Below are the code and all the weights of a small trained network. Each question names an input and a class and asks about switching units off, where a switched-off unit gives its printed mean instead of its output.

import numpy as np


def w(rows, s, z=0):
    codes = np.array(rows[::2]) - 128.0
    scale = np.full(codes.shape[1], s)
    scale[-1] = z or s
    return codes * scale


def norm(h):
    return h / np.sqrt((h * h).mean(-1, keepdims=True) + 1e-5)


def f(y):
    return y / 2 * (1 + np.tanh(0.7978845608 * (y + 0.044715 * y**3)))


def log_softmax(a):
    a = a - a.max(-1, keepdims=True)
    return a - np.log(np.exp(a).sum(-1, keepdims=True))


def net(x, mask):
    res = np.array(x, float).reshape(1, 8) / 4 @ E
    u = 0
    for l in range(4):
        y = f(norm(res) @ A[l][:, :-1].T + A[l][:, -1])
        res = res + np.where(mask[u : u + 8], y, B[l][:, -1]) @ B[l][:, :-1]
        u += 8
    return log_softmax(norm(res)[-1] @ U[:, :-1].T + U[:, -1])


A, B = {}, {}
E = w([
[200,136,95,183,123,139,103,211,154],'x0',
[124,120,127,178,140,10,155,180,86],'x1',
[68,172,174,139,183,162,100,114,85],'x2',
[109,60,62,79,121,89,72,153,128],'x3',
[141,205,141,42,127,104,68,183,215],'x4',
[47,136,30,160,75,135,167,116,150],'x5',
[124,187,98,131,124,108,43,92,54],'x6',
[224,182,103,135,147,90,134,88,75],'x7',
],0.013)
A[0] = w([
[112,108,50,213,98,100,211,81,110,16],'0.n0',
[124,204,234,216,201,174,122,118,43,2],'0.n1',
[212,94,152,200,123,65,130,254,129,46],'0.n2',
[80,141,91,129,137,8,103,110,73,28],'0.n3',
[202,246,88,91,115,68,125,118,171,9],'0.n4',
[181,93,134,167,143,109,155,211,139,56],'0.n5',
[173,126,217,126,189,94,219,71,79,3],'0.n6',
[212,110,99,136,125,167,47,97,76,45],'0.n7',
],0.019,0.0074)
B[0] = w([
[137,110,125,184,88,162,185,156,101,249],'0.n0',
[83,252,126,111,100,135,145,78,118,243],'0.n1',
[139,137,83,113,97,53,127,116,222,252],'0.n2',
[83,108,109,92,130,72,88,138,101,214],'0.n3',
[176,156,179,175,152,149,111,211,107,228],'0.n4',
[128,131,88,140,123,83,125,102,182,201],'0.n5',
[167,89,196,113,205,87,199,104,106,229],'0.n6',
[148,96,127,103,115,165,82,63,141,196],'0.n7',
],0.03,0.011)
A[1] = w([
[4,67,199,90,132,201,152,165,245,90],'1.n0',
[89,109,164,124,143,197,111,163,166,70],'1.n1',
[218,171,100,117,134,121,95,163,147,168],'1.n2',
[229,103,81,95,146,217,57,59,122,131],'1.n3',
[101,67,66,213,82,180,196,137,72,1],'1.n4',
[189,168,135,114,163,176,100,227,135,14],'1.n5',
[173,134,164,148,95,127,96,186,90,121],'1.n6',
[15,60,91,120,138,41,69,184,48,51],'1.n7',
],0.024,0.0033)
B[1] = w([
[190,122,110,81,182,255,134,134,196,205],'1.n0',
[155,154,144,57,155,136,126,131,149,161],'1.n1',
[81,123,137,178,172,100,101,150,154,219],'1.n2',
[36,53,179,119,57,94,96,88,138,199],'1.n3',
[77,134,141,150,42,160,213,212,113,251],'1.n4',
[97,141,162,190,172,125,96,197,106,199],'1.n5',
[140,128,150,135,167,157,89,149,130,178],'1.n6',
[221,123,86,76,101,100,60,124,31,226],'1.n7',
],0.03,0.015)
A[2] = w([
[147,118,73,187,127,116,119,95,160,67],'2.n0',
[159,141,121,134,131,90,99,180,198,83],'2.n1',
[135,79,39,169,140,175,153,115,131,86],'2.n2',
[135,112,72,212,111,123,145,126,144,3],'2.n3',
[167,104,56,131,98,83,125,148,212,19],'2.n4',
[171,136,59,139,137,131,133,124,195,6],'2.n5',
[105,250,73,158,122,189,93,100,126,54],'2.n6',
[204,127,90,194,164,161,99,104,133,56],'2.n7',
],0.025,0.0038)
B[2] = w([
[106,78,31,162,158,134,121,113,124,172],'2.n0',
[158,154,38,199,172,99,119,67,186,245],'2.n1',
[169,183,231,157,74,126,89,187,163,168],'2.n2',
[133,138,91,119,76,142,139,173,180,187],'2.n3',
[160,103,33,138,54,103,155,105,215,238],'2.n4',
[165,55,88,84,149,89,91,153,194,203],'2.n5',
[51,214,118,3,135,126,91,166,100,197],'2.n6',
[63,38,214,48,113,71,85,175,107,159],'2.n7',
],0.016,0.012)
A[3] = w([
[126,82,48,225,196,199,116,41,65,74],'3.n0',
[93,81,29,187,203,211,112,77,98,38],'3.n1',
[214,149,161,248,170,185,72,82,109,64],'3.n2',
[151,46,165,92,226,73,211,110,114,114],'3.n3',
[218,12,182,106,226,64,235,64,79,10],'3.n4',
[90,88,9,182,130,231,108,35,82,102],'3.n5',
[124,68,124,163,142,194,105,76,137,3],'3.n6',
[151,158,56,222,135,226,88,27,74,90],'3.n7',
],0.015,0.0031)
B[3] = w([
[148,140,240,73,86,64,146,178,177,112],'3.n0',
[199,95,187,130,80,120,177,129,150,122],'3.n1',
[25,42,71,158,255,163,140,176,74,191],'3.n2',
[196,85,100,237,149,210,131,54,82,220],'3.n3',
[249,41,160,193,196,200,199,104,109,254],'3.n4',
[74,132,193,150,212,114,89,203,132,141],'3.n5',
[77,114,31,135,153,204,126,74,131,145],'3.n6',
[125,164,175,69,139,88,129,180,147,118],'3.n7',
],0.013,0.0055)
U = w([
[63,247,157,78,147,115,145,83,85,137],'0',
[199,99,73,74,88,82,57,153,9,11],'1',
[156,92,38,179,121,32,127,124,230,248],'2',
[110,117,104,161,30,165,223,224,112,212],'3',
[153,93,136,55,173,225,112,152,180,150],'4',
[102,130,177,214,225,92,44,210,130,95],'5',
[45,32,177,126,74,126,71,56,129,52],'6',
[212,102,188,159,211,117,231,60,83,41],'7',
],0.015,0.0018)

Each question gives the input, the list of numbers given to net, and the class t.
The units are the neurons (one row each of A and B). Each row of codes is followed by its name. A weight is (code - 128) times the scale printed after its matrix; where a second scale follows, it is the last column's (A, B and U).
mask holds one flag per neuron, layer by layer. A switched-off neuron (its flag False) gives its mean, the last column of its row in B, instead of its output. The means were averaged over made-up inputs and are rounded, as every weight is.
A unit's drop is (log p(t) with every unit on - log p(t) with that unit switched off) / (log p(t) with every unit on - log p(t) with every unit switched off).
The circuit of an input: a set's keep is (log p(t) with only the set's units on - log p(t) with every unit switched off) / (log p(t) with every unit on - log p(t) with every unit switched off). Starting from the 12 units with the biggest drops (on a tie, the unit counted first), units are removed one at a time, each time the one whose removal leaves the highest keep (on an exact tie, the one counted first), for as long as the keep stays at least 0.8.
circuit, biggest first: the units of the circuit, biggest drop first
top k neurons: the k neurons with the biggest drops, biggest first
k most important neurons of layer l: the k neurons of layer l with the biggest drops, biggest first
drop of u: that unit's drop, to one decimal
input [-4,1,-8,-4,-5,-3,6,1], class 7: circuit, biggest first	0.n6
input [7,-3,0,7,1,8,6,-3], class 1: circuit, biggest first	1.n7; 0.n2
input [-4,2,-1,-6,-6,-2,6,4], class 7: top 3 neurons	0.n6; 3.n4; 1.n4
input [-7,1,-8,-1,2,0,6,4], class 5: top 2 neurons	0.n4; 1.n5
input [4,3,-1,3,-5,0,7,-5], class 1: top 2 neurons	0.n3; 1.n7
input [0,0,2,8,4,-5,7,8], class 5: top 2 neurons	0.n4; 1.n5
input [-4,1,-1,-3,-4,-8,7,1], class 7: 2 most important neurons of layer 3	3.n4; 3.n3
input [-1,3,-8,4,-2,-3,8,8], class 1: 2 most important neurons of layer 1	1.n7; 1.n5
input [8,-8,-1,6,1,-7,4,4], class 6: top 2 neurons	0.n7; 1.n3
input [-3,-5,4,8,-8,-2,-1,-7], class 4: top 3 neurons	1.n0; 0.n0; 0.n3
input [7,7,4,-5,-7,-8,-2,3], class 2: top 2 neurons	0.n2; 0.n5
input [0,7,0,0,5,3,4,2], class 1: top 2 neurons	0.n3; 1.n7
input [1,-8,1,-8,2,-4,-1,-6], class 0: top 2 neurons	0.n1; 2.n6
input [7,0,8,-3,7,3,1,-8], class 4: top 2 neurons	0.n4; 1.n0
input [8,-3,4,-3,7,0,-2,-4], class 5: circuit, biggest first	1.n5
input [1,7,1,2,0,-8,6,-1], class 2: 2 most important neurons of layer 0	0.n2; 0.n1
input [4,-6,5,7,-4,-6,3,-8], class 6: circuit, biggest first	1.n3; 0.n7
input [1,-6,5,-2,0,-2,-6,8], class 7: top 2 neurons	0.n6; 1.n4
input [-1,-3,1,5,3,3,5,3], class 5: top 4 neurons	0.n4; 1.n5; 1.n2; 1.n6
input [-6,5,-2,-3,1,1,5,3], class 1: circuit, biggest first	0.n3
input [-7,6,6,-2,7,4,-6,-7], class 4: drop of 1.n0	0.4
input [-6,4,-7,1,1,1,-5,-2], class 3: drop of 1.n4	0.3
input [-7,8,6,-8,1,5,4,0], class 0: drop of 0.n1	1.5
